Below are the code and all the weights of a small trained network. Each question names an input and a class and asks about switching units off, where a switched-off unit gives its printed mean instead of its output.

import numpy as np


def w(rows, s, z=0):
    codes = np.array(rows[::2]) - 128.0
    scale = np.full(codes.shape[1], s)
    scale[-1] = z or s
    return codes * scale


def norm(h):
    return h / np.sqrt((h * h).mean(-1, keepdims=True) + 1e-5)


def f(y):
    return y / 2 * (1 + np.tanh(0.7978845608 * (y + 0.044715 * y**3)))


def log_softmax(a):
    a = a - a.max(-1, keepdims=True)
    return a - np.log(np.exp(a).sum(-1, keepdims=True))


def net(x, mask):
    res = np.array(x, float).reshape(1, 7) / 4 @ E
    u = 0
    for l in range(3):
        y = f(norm(res) @ A[l][:, :-1].T + A[l][:, -1])
        res = res + np.where(mask[u : u + 5], y, B[l][:, -1]) @ B[l][:, :-1]
        u += 5
    return log_softmax(norm(res)[-1] @ U[:, :-1].T + U[:, -1])


A, B = {}, {}
E = w([
[159,217,148,122,116,144,222],'x0',
[128,129,127,127,125,128,127],'x1',
[132,131,128,129,125,135,125],'x2',
[154,122,119,245,53,111,129],'x3',
[129,124,127,129,132,130,133],'x4',
[119,120,125,125,128,123,139],'x5',
[144,172,3,105,165,65,121],'x6',
],0.012)
A[0] = w([
[129,134,124,17,169,143,117,3],'L0N0',
[123,116,179,6,161,162,122,80],'L0N1',
[116,123,170,49,149,131,126,84],'L0N2',
[109,75,135,64,131,130,65,193],'L0N3',
[111,122,227,101,136,132,120,217],'L0N4',
],0.016,0.0021)
B[0] = w([
[89,129,255,24,137,106,103,233],'L0N0',
[176,157,10,207,129,106,136,254],'L0N1',
[210,195,50,174,124,124,114,204],'L0N2',
[25,82,110,102,99,144,99,222],'L0N3',
[155,82,45,216,68,94,183,228],'L0N4',
],0.0097,0.01)
A[1] = w([
[95,102,254,168,100,153,134,252],'L1N0',
[143,215,178,107,137,150,158,68],'L1N1',
[164,203,150,159,133,147,192,86],'L1N2',
[148,122,112,185,130,151,56,34],'L1N3',
[132,110,180,126,178,86,57,128],'L1N4',
],0.021,0.0021)
B[1] = w([
[252,85,142,103,178,170,134,231],'L1N0',
[119,95,192,152,254,87,156,188],'L1N1',
[138,179,59,120,25,192,113,254],'L1N2',
[87,90,139,174,134,100,135,221],'L1N3',
[126,164,169,90,44,180,116,167],'L1N4',
],0.019,0.0099)
A[2] = w([
[34,133,92,180,146,188,148,178],'L2N0',
[153,1,98,183,197,65,73,117],'L2N1',
[216,60,152,150,147,186,109,254],'L2N2',
[90,186,161,39,174,160,96,177],'L2N3',
[183,150,182,117,235,83,174,82],'L2N4',
],0.018,0.0014)
B[2] = w([
[116,165,116,150,138,63,115,176],'L2N0',
[83,62,174,164,120,67,81,252],'L2N1',
[126,143,177,54,195,192,130,230],'L2N2',
[99,146,123,7,98,141,121,188],'L2N3',
[99,150,134,214,191,42,213,185],'L2N4',
],0.017,0.014)
U = w([
[71,63,124,197,101,48,78,255],'0',
[172,190,33,186,64,136,150,179],'1',
[80,131,128,9,99,118,90,95],'2',
[111,188,125,107,204,61,203,45],'3',
[148,16,227,119,195,144,96,8],'4',
[217,134,143,112,150,227,157,150],'5',
],0.015,0.0021)

Each question gives the input, the list of numbers given to net, and the class t.
The units are the neurons (one row each of A and B). Each row of codes is followed by its name. A weight is (code - 128) times the scale printed after its matrix; where a second scale follows, it is the last column's (A, B and U).
mask holds one flag per neuron, layer by layer. A switched-off neuron (its flag False) gives its mean, the last column of its row in B, instead of its output. The means were averaged over made-up inputs and are rounded, as every weight is.
A unit's drop is (log p(t) with every unit on - log p(t) with that unit switched off) / (log p(t) with every unit on - log p(t) with every unit switched off).
The circuit of an input: a set's keep is (log p(t) with only the set's units on - log p(t) with every unit switched off) / (log p(t) with every unit on - log p(t) with every unit switched off). Starting from the 12 units with the biggest drops (on a tie, the unit counted first), units are removed one at a time, each time the one whose removal leaves the highest keep (on an exact tie, the one counted first), for as long as the keep stays at least 0.8.
units of the circuit, in order: the units of the circuit, biggest drop first
most important unit: the unit with the biggest drop
k most important neurons: the k neurons with the biggest drops, biggest first
top k neurons in layer l: the k neurons of layer l with the biggest drops, biggest first
drop when u is switched off: that unit's drop, to one decimal
input [1,0,0,0,4,-7,-7], class 1: units of the circuit, in order : [L0N4, L2N1]
input [-8,-1,-2,-6,0,-7,1], class 2: units of the circuit, in order : [L1N4]
input [-2,-2,-8,-8,7,1,-1], class 0: 3 most important neurons : [L0N1, L1N2, L0N4]
input [-3,7,-8,7,2,-7,-3], class 4: units of the circuit, in order : [L0N1, L1N0]
input [-7,-6,0,6,-5,-6,-1], class 4: 2 most important neurons : [L0N1, L0N2]
input [3,-2,1,0,5,-7,0], class 1: 3 most important neurons : [L0N0, L0N3, L1N2]
input [-6,-4,7,6,-2,2,-2], class 4: 2 most important neurons : [L0N1, L1N0]
input [-3,8,6,3,8,-5,0], class 4: 2 most important neurons : [L0N2, L0N1]
input [1,-2,5,5,2,2,-4], class 5: 2 most important neurons : [L0N3, L1N1]
input [1,-4,-5,5,-3,3,1], class 1: 2 most important neurons : [L0N3, L0N0]
input [0,6,7,0,-2,1,4], class 2: top 2 neurons in layer 0 : [L0N4, L0N2]
input [8,-2,-3,1,-3,-2,7], class 1: 2 most important neurons : [L0N0, L1N2]
input [5,-2,-1,2,5,-1,-5], class 5: 2 most important neurons : [L0N1, L1N0]
input [-1,6,-4,-6,-7,0,-4], class 0: 2 most important neurons : [L1N2, L0N3]
input [-6,-6,0,8,2,1,-5], class 4: most important unit : L1N0
input [-2,-8,-2,0,-1,6,3], class 2: top 2 neurons in layer 0 : [L0N1, L0N4]
input [4,-8,2,2,-4,-2,7], class 1: 2 most important neurons : [L0N0, L1N0]
input [6,-3,8,6,1,-5,-4], class 5: top 2 neurons in layer 1 : [L1N2, L1N0]
input [0,5,-6,-5,-1,3,-3], class 0: 2 most important neurons : [L0N3, L1N2]
input [-2,-7,3,-6,4,5,-4], class 0: most important unit : L1N2
input [3,4,1,1,-5,3,-7], class 5: top 2 neurons in layer 0 : [L0N1, L0N2]
input [4,-3,6,4,-4,-5,-4], class 5: drop when L1N0 is switched off : 0.3
input [-3,-6,4,5,-4,-5,-4], class 4: top 2 neurons in layer 0 : [L0N1, L0N0]
